Below is a small trained network, with its code and all its weights. Each question gives an input and a target symbol and asks what happens when units are switched off, that is, made to give their printed mean instead of their output.

import numpy as np


def w(rows, s, z=0):
    codes = np.array(rows[::2]) - 128.0
    scale = np.full(codes.shape[1], s)
    scale[-1] = z or s
    return codes * scale


def f(y):
    return np.maximum(y, 0)


def softmax(a):
    e = np.exp(a - a.max(-1, keepdims=True))
    return e / e.sum(-1, keepdims=True)


def log_softmax(a):
    a = a - a.max(-1, keepdims=True)
    return a - np.log(np.exp(a).sum(-1, keepdims=True))


def net(x, mask):
    ids = ['ΔΞΣΦΨαβζηθλμπω'.index(c) for c in x.split()]
    T = len(ids)
    res = E[ids] + P[:T]
    r = res
    for j in range(2):
        rows = slice(3 * j, 3 * j + 3)
        q, k, v = (r @ M[0][rows].T for M in (Q, K, V))
        z = softmax(np.where(np.tri(T) > 0, q @ k.T / 3**0.5, -1e9)) @ v
        o = O[0][rows]
        res = res + np.where(mask[j], z, o[:, -1]) @ o[:, :-1]
    y = f(res @ A[0][:, :-1].T + A[0][:, -1])
    res = res + np.where(mask[2:10], y, B[0][:, -1]) @ B[0][:, :-1]
    return log_softmax(res[-1] @ U[:, :-1].T + U[:, -1])


Q, K, V, O, A, B = {}, {}, {}, {}, {}, {}
E = w([
[43,141,121,110],'Δ',
[119,117,110,109],'Ξ',
[54,141,143,111],'Σ',
[155,90,116,46],'Φ',
[59,81,122,176],'Ψ',
[136,7,108,93],'α',
[195,100,100,90],'β',
[116,99,117,99],'ζ',
[38,180,168,160],'η',
[128,126,111,116],'θ',
[138,40,92,124],'λ',
[133,181,174,2],'μ',
[144,167,73,148],'π',
[34,97,93,203],'ω',
],0.022)
P = w([
[254,67,121,245],'0',
[122,93,137,120],'1',
[109,114,147,99],'2',
[111,127,136,92],'3',
[112,132,140,90],'4',
[116,136,133,103],'5',
[112,142,140,105],'6',
[104,148,130,111],'7',
[112,149,137,117],'8',
[124,164,119,119],'9',
[127,173,111,131],'10',
[121,154,133,128],'11',
[124,131,145,125],'12',
],0.012)
Q[0] = w([
[142,138,77,134],'H0',
[147,114,49,170],'H0',
[148,245,177,54],'H0',
[85,25,134,145],'H1',
[137,73,44,245],'H1',
[93,103,53,147],'H1',
],0.011)
K[0] = w([
[95,169,137,100],'H0',
[153,69,191,87],'H0',
[80,158,9,71],'H0',
[149,100,131,174],'H1',
[141,85,122,191],'H1',
[134,207,156,123],'H1',
],0.015)
V[0] = w([
[131,159,97,37],'H0',
[194,248,94,141],'H0',
[188,89,222,109],'H0',
[176,124,183,177],'H1',
[193,213,185,147],'H1',
[172,217,91,126],'H1',
],0.011)
O[0] = w([
[87,92,162,104,233],'H0',
[66,65,16,146,60],'H0',
[190,19,255,111,98],'H0',
[91,179,89,70,3],'H1',
[57,108,194,63,166],'H1',
[83,102,158,75,160],'H1',
],0.0089,0.0045)
A[0] = w([
[169,215,139,100,225],'N0',
[92,132,78,62,105],'N1',
[176,98,123,83,130],'N2',
[247,97,92,62,221],'N3',
[138,153,106,217,120],'N4',
[114,197,116,112,192],'N5',
[123,133,143,87,185],'N6',
[72,121,98,116,253],'N7',
],0.011,0.0041)
B[0] = w([
[69,87,108,171,234],'N0',
[51,164,198,176,230],'N1',
[117,220,65,160,203],'N2',
[60,148,153,143,254],'N3',
[97,166,71,102,165],'N4',
[152,24,137,182,228],'N5',
[213,161,97,159,233],'N6',
[254,163,104,53,237],'N7',
],0.0074,0.0085)
U = w([
[65,154,147,193,128],'Δ',
[150,109,122,151,146],'Ξ',
[123,151,127,150,94],'Σ',
[91,99,149,201,175],'Φ',
[136,171,127,173,43],'Ψ',
[200,178,207,207,3],'α',
[224,33,115,86,229],'β',
[209,145,139,159,178],'ζ',
[48,186,55,61,66],'η',
[95,120,111,138,108],'θ',
[182,156,119,151,141],'λ',
[37,15,148,190,100],'μ',
[1,146,218,102,152],'π',
[163,159,42,111,133],'ω',
],0.0082,0.0047)

Each question gives the input, a string of symbols that net reads in full, and the target symbol t.
The units are the heads (3 rows each of Q, K, V and O) and the neurons (one row each of A and B). Each row of codes is followed by its name. A weight is (code - 128) times the scale printed after its matrix; where a second scale follows, it is the last column's (O, A, B and U).
mask holds one flag per unit, heads first, then neurons. A switched-off unit (its flag False) gives its mean, the last column of its rows in O or B, instead of its output. The means were averaged over made-up inputs and are rounded, as every weight is.
A unit's drop is (log p(t) with every unit on - log p(t) with that unit switched off) / (log p(t) with every unit on - log p(t) with every unit switched off).
The circuit of an input: a set's keep is (log p(t) with only the set's units on - log p(t) with every unit switched off) / (log p(t) with every unit on - log p(t) with every unit switched off). Starting from all 10 units, units are removed one at a time, each time the one whose removal leaves the highest keep (on an exact tie, the one counted first), for as long as the keep stays at least 0.8.
circuit, biggest first: the units of the circuit, biggest drop first
k most important neurons: the k neurons with the biggest drops, biggest first
heads that matter: for each layer, one digit per head in row order, 1 if its drop is at least 0.15 and else 0, layers parted by /
drop when u is switched off: that unit's drop, to one decimal
input μ π Σ, target η: heads that matter	10
input π μ ω π η Δ ζ μ Φ μ ω, target π: circuit, biggest first	(H1)
input Φ μ μ ω μ Δ Φ, target π: circuit, biggest first	(H1; N3)
input Φ π μ μ ζ, target β: heads that matter	11
input μ Δ μ Σ λ ζ μ μ μ Ξ, target β: circuit, biggest first	(N3; N1; H0)
input π η π μ Φ Δ λ μ μ μ π, target β: heads that matter	10
input β Δ μ Φ Φ, target π: circuit, biggest first	(N3; H0)
input μ π ζ Δ μ μ Σ ω β α, target μ: circuit, biggest first	(H0; N3)
input θ μ μ Ξ, target β: 3 most important neurons	(N1; N3; N0)
input π μ π Φ, target η: circuit, biggest first	(H0; N5)
input λ θ Σ μ μ μ π, target β: 2 most important neurons	(N1; N3)
input Δ π η β π ω λ η π Δ, target η: 3 most important neurons	(N7; N6; N4)
input ω β ζ ω, target ω: 3 most important neurons	(N4; N1; N3)
input θ Δ μ λ μ Φ μ μ θ, target β: drop when H0 is switched off	0.2
input π Ψ Δ π μ Σ Δ μ Φ Δ ω, target π: drop when H1 is switched off	0.8
input Ψ μ Σ μ μ Ξ Ψ π μ λ π ζ μ, target η: drop when N7 is switched off	0.6
